Below is a small trained network, with its code and all its weights. Each question gives an input and a target symbol and asks what happens when units are switched off, that is, made to give their printed mean instead of their output.

import numpy as np


def w(rows, s, z=0):
    codes = np.array(rows[::2]) - 128.0
    scale = np.full(codes.shape[1], s)
    scale[-1] = z or s
    return codes * scale


def f(y):
    return np.maximum(y, 0)


def softmax(a):
    e = np.exp(a - a.max(-1, keepdims=True))
    return e / e.sum(-1, keepdims=True)


def log_softmax(a):
    a = a - a.max(-1, keepdims=True)
    return a - np.log(np.exp(a).sum(-1, keepdims=True))


def net(x, mask):
    ids = ['αβεζηθλμξπστφψ'.index(c) for c in x.split()]
    T = len(ids)
    res = E[ids] + P[:T]
    r = res
    for j in range(3):
        rows = slice(2 * j, 2 * j + 2)
        q, k, v = (r @ M[0][rows].T for M in (Q, K, V))
        z = softmax(np.where(np.tri(T) > 0, q @ k.T / 2**0.5, -1e9)) @ v
        o = O[0][rows]
        res = res + np.where(mask[j], z, o[:, -1]) @ o[:, :-1]
    y = f(res @ A[0][:, :-1].T + A[0][:, -1])
    res = res + np.where(mask[3:19], y, B[0][:, -1]) @ B[0][:, :-1]
    return log_softmax(res[-1] @ U[:, :-1].T + U[:, -1])


Q, K, V, O, A, B = {}, {}, {}, {}, {}, {}
E = w([
[131,125,78,160],'α',
[92,77,88,146],'β',
[141,90,99,75],'ε',
[109,119,135,127],'ζ',
[6,100,119,94],'η',
[237,49,165,132],'θ',
[85,69,142,239],'λ',
[135,142,72,115],'μ',
[117,44,164,182],'ξ',
[14,99,210,164],'π',
[133,60,184,83],'σ',
[118,119,63,68],'τ',
[91,150,121,64],'φ',
[38,144,102,58],'ψ',
],0.017)
P = w([
[112,2,54,93],'0',
[167,222,167,151],'1',
[82,24,83,113],'2',
[166,223,162,151],'3',
[64,62,86,118],'4',
[162,222,166,152],'5',
[48,66,76,136],'6',
],0.009)
Q[0] = w([
[130,147,44,16],'H1',
[251,40,99,150],'H1',
[149,78,177,107],'H2',
[93,98,148,128],'H2',
[137,71,68,148],'H3',
[89,117,75,153],'H3',
],0.022)
K[0] = w([
[125,254,111,151],'H1',
[223,115,101,225],'H1',
[158,120,184,134],'H2',
[123,169,147,133],'H2',
[143,58,81,154],'H3',
[112,95,89,121],'H3',
],0.026)
V[0] = w([
[135,160,138,174],'H1',
[169,226,81,158],'H1',
[86,87,70,128],'H2',
[114,90,130,121],'H2',
[158,254,208,140],'H3',
[177,104,142,192],'H3',
],0.006)
O[0] = w([
[73,162,140,131,104],'H1',
[47,176,179,134,82],'H1',
[151,202,99,93,168],'H2',
[157,147,125,119,147],'H2',
[124,223,253,114,2],'H3',
[166,101,159,122,120],'H3',
],0.0058,0.0096)
A[0] = w([
[143,91,62,147,57],'N1',
[162,114,52,94,253],'N2',
[102,190,65,170,95],'N3',
[174,53,141,123,202],'N4',
[156,140,84,145,50],'N5',
[63,117,169,64,209],'N6',
[71,180,11,127,122],'N7',
[188,208,191,76,225],'N8',
[130,87,106,59,57],'N9',
[198,201,149,242,158],'N10',
[103,220,124,59,105],'N11',
[98,57,130,94,40],'N12',
[80,49,191,109,172],'N13',
[176,124,192,56,131],'N14',
[215,184,44,91,209],'N15',
[187,133,202,143,15],'N16',
],0.011,0.0043)
B[0] = w([
[83,206,154,171,221],'N1',
[39,115,61,173,251],'N2',
[161,104,187,137,155],'N3',
[145,59,176,58,204],'N4',
[152,153,165,131,149],'N5',
[57,125,123,160,152],'N6',
[197,47,180,60,228],'N7',
[128,251,146,92,154],'N8',
[150,150,185,180,178],'N9',
[219,103,223,223,148],'N10',
[210,73,120,32,147],'N11',
[211,178,141,130,183],'N12',
[107,124,57,149,168],'N13',
[42,199,94,89,140],'N14',
[98,168,49,169,195],'N15',
[95,53,159,54,136],'N16',
],0.019,0.016)
U = w([
[204,181,89,229,106],'α',
[19,103,69,170,176],'β',
[55,233,77,128,22],'ε',
[123,249,173,185,255],'ζ',
[72,74,142,93,216],'η',
[63,161,251,121,58],'θ',
[135,174,218,210,49],'λ',
[244,174,89,151,146],'μ',
[161,86,170,143,112],'ξ',
[6,226,235,201,45],'π',
[2,196,186,108,71],'σ',
[197,147,8,108,33],'τ',
[116,216,128,109,173],'φ',
[152,135,125,69,114],'ψ',
],0.0074,0.0048)

Each question gives the input, a string of symbols that net reads in full, and the target symbol t.
The units are the heads (2 rows each of Q, K, V and O) and the neurons (one row each of A and B). Each row of codes is followed by its name. A weight is (code - 128) times the scale printed after its matrix; where a second scale follows, it is the last column's (O, A, B and U).
mask holds one flag per unit, heads first, then neurons. A switched-off unit (its flag False) gives its mean, the last column of its rows in O or B, instead of its output. The means were averaged over made-up inputs and are rounded, as every weight is.
A unit's drop is (log p(t) with every unit on - log p(t) with that unit switched off) / (log p(t) with every unit on - log p(t) with every unit switched off).
The circuit of an input: a set's keep is (log p(t) with only the set's units on - log p(t) with every unit switched off) / (log p(t) with every unit on - log p(t) with every unit switched off). Starting from the 12 units with the biggest drops (on a tie, the unit counted first), units are removed one at a time, each time the one whose removal leaves the highest keep (on an exact tie, the one counted first), for as long as the keep stays at least 0.8.
circuit, biggest first: the units of the circuit, biggest drop first
most important unit: the unit with the biggest drop
k most important neurons: the k neurons with the biggest drops, biggest first
heads that matter: for each layer, one digit per head in row order, 1 if its drop is at least 0.15 and else 0, layers parted by /
drop when u is switched off: that unit's drop, to one decimal
input σ β β θ, target θ: circuit, biggest first -> (H3 N16 N10 N14)
input θ η α ψ ψ, target η: heads that matter -> 100
input τ α ζ η α, target η: circuit, biggest first -> (N7 H1)
input β μ α β ψ α, target α: 3 most important neurons -> (N10 N15 N4)
input ξ ψ β β τ α α, target η: circuit, biggest first -> (N7)
input η π σ β φ ζ, target ζ: 3 most important neurons -> (N10 N8 N7)
input λ μ β ψ φ μ, target μ: 2 most important neurons -> (N11 N1)
input φ ζ λ μ β ξ, target ξ: 3 most important neurons -> (N1 N2 N10)
input ψ β β ε, target ε: circuit, biggest first -> (H3 N7 N15 N10)
input π μ β τ β π θ, target β: circuit, biggest first -> (N7 N2)
input ψ μ π τ, target τ: 2 most important neurons -> (N11 N15)
input η ψ ξ ε ψ, target η: 3 most important neurons -> (N7 N15 N6)
input ψ β ψ β ε μ θ, target β: circuit, biggest first -> (N7 N8)
input β θ ψ ζ β σ, target σ: 3 most important neurons -> (N14 N7 N8)
input ε φ α μ, target μ: most important unit -> N11
input σ η β ψ η φ, target φ: 3 most important neurons -> (N8 N11 N2)
input π β β θ β β, target β: 3 most important neurons -> (N12 N2 N15)
input μ α β α θ η, target η: 2 most important neurons -> (N2 N1)
input λ μ α τ, target τ: 4 most important neurons -> (N11 N1 N15 N4)
input μ η β β, target β: most important unit -> N12
input β β β φ, target φ: 2 most important neurons -> (N11 N8)
input β π β θ, target θ: 3 most important neurons -> (N16 N10 N2)
input α θ α α σ, target β: drop when N7 is switched off -> 2.0
input β β ε ζ, target ζ: drop when N10 is switched off -> 0.6
input ψ α β ξ, target ξ: drop when N2 is switched off -> 0.5
input λ α β π β η, target η: drop when N2 is switched off -> 0.7
